Below are the code and all the weights of a small trained network. Each question names an input and a class and asks about switching units off, where a switched-off unit gives its printed mean instead of its output.

import numpy as np


def w(rows, s, z=0):
    codes = np.array(rows[::2]) - 128.0
    scale = np.full(codes.shape[1], s)
    scale[-1] = z or s
    return codes * scale


def f(y):
    return np.maximum(y, 0)


def log_softmax(a):
    a = a - a.max(-1, keepdims=True)
    return a - np.log(np.exp(a).sum(-1, keepdims=True))


def net(x, mask):
    res = np.array(x, float).reshape(1, 5) / 4 @ E
    y = f(res @ A[0][:, :-1].T + A[0][:, -1])
    res = res + np.where(mask, y, B[0][:, -1]) @ B[0][:, :-1]
    return log_softmax(res[-1] @ U[:, :-1].T + U[:, -1])


A, B = {}, {}
E = w([
[126,128,127,129,128,127],'x0',
[108,133,122,131,135,122],'x1',
[198,163,18,70,106,85],'x2',
[207,235,175,193,150,107],'x3',
[151,60,134,181,111,1],'x4',
],0.0099)
A[0] = w([
[175,176,34,96,109,97,64],'n1',
[153,193,145,171,149,115,33],'n2',
[118,125,184,140,138,142,81],'n3',
[153,142,95,95,138,109,46],'n4',
[155,213,157,159,124,107,48],'n5',
[142,135,138,129,120,125,72],'n6',
[144,136,98,137,128,131,98],'n7',
[153,173,146,153,118,118,61],'n8',
[110,103,189,182,127,159,83],'n9',
[146,146,95,109,125,111,58],'n10',
[107,121,194,145,116,142,51],'n11',
[100,40,87,91,122,157,2],'n12',
[163,75,131,182,116,6,126],'n13',
[126,211,100,98,127,244,141],'n14',
],0.023,0.0041)
B[0] = w([
[167,184,125,240,144,136,237],'n1',
[124,128,47,89,102,111,188],'n2',
[148,159,136,189,135,99,161],'n3',
[134,141,121,183,135,135,171],'n4',
[149,84,49,91,94,147,199],'n5',
[101,130,114,121,117,122,136],'n6',
[105,144,113,151,149,106,151],'n7',
[133,92,72,105,124,120,170],'n8',
[161,167,124,212,145,153,181],'n9',
[113,134,127,185,117,153,167],'n10',
[121,171,107,193,146,122,166],'n11',
[158,105,8,83,98,117,206],'n12',
[84,110,239,50,145,134,255],'n13',
[88,99,250,55,140,118,246],'n14',
],0.024,0.023)
U = w([
[140,121,202,98,152,158,126],'0',
[192,189,121,244,159,171,250],'1',
[188,95,21,89,84,149,5],'2',
],0.011,0.0023)

Each question gives the input, the list of numbers given to net, and the class t.
The units are the neurons (one row each of A and B). Each row of codes is followed by its name. A weight is (code - 128) times the scale printed after its matrix; where a second scale follows, it is the last column's (A, B and U).
mask holds one flag per neuron, in row order. A switched-off neuron (its flag False) gives its mean, the last column of its row in B, instead of its output. The means were averaged over made-up inputs and are rounded, as every weight is.
A unit's drop is (log p(t) with every unit on - log p(t) with that unit switched off) / (log p(t) with every unit on - log p(t) with every unit switched off).
The circuit of an input: a set's keep is (log p(t) with only the set's units on - log p(t) with every unit switched off) / (log p(t) with every unit on - log p(t) with every unit switched off). Starting from the 12 units with the biggest drops (on a tie, the unit counted first), units are removed one at a time, each time the one whose removal leaves the highest keep (on an exact tie, the one counted first), for as long as the keep stays at least 0.8.
units of the circuit, in order: the units of the circuit, biggest drop first
top k neurons: the k neurons with the biggest drops, biggest first
drop when u is switched off: that unit's drop, to one decimal
input [-5,-5,8,-8,1], class 1: units of the circuit, in order -> [n1]
input [0,-1,4,7,5], class 2: top 3 neurons -> [n5 n14 n2]
input [0,5,-6,4,-5], class 1: top 2 neurons -> [n13 n9]
input [0,-8,5,5,0], class 1: top 4 neurons -> [n1 n12 n4 n10]
input [5,-8,2,-3,2], class 2: top 3 neurons -> [n14 n12 n1]
input [-2,-6,-5,0,-4], class 1: top 3 neurons -> [n13 n9 n11]
input [0,6,-4,6,1], class 2: top 3 neurons -> [n1 n5 n2]
input [0,5,7,-7,7], class 0: top 4 neurons -> [n13 n5 n9 n2]
input [-3,-2,-6,2,5], class 1: top 3 neurons -> [n14 n9 n11]
input [-2,6,6,7,7], class 0: top 2 neurons -> [n13 n12]
input [2,2,3,7,-5], class 2: top 2 neurons -> [n5 n13]
input [-2,-5,-3,-8,-7], class 2: top 2 neurons -> [n12 n13]
input [5,8,-6,5,-5], class 1: drop when n9 is switched off -> 4.1
input [-7,-2,2,-8,-4], class 2: units of the circuit, in order -> [n12]
input [2,6,1,8,2], class 2: drop when n13 is switched off -> 0.0
input [-5,-2,6,4,1], class 1: drop when n1 is switched off -> 5.1
input [-8,8,-7,6,-2], class 1: drop when n12 is switched off -> 0.1
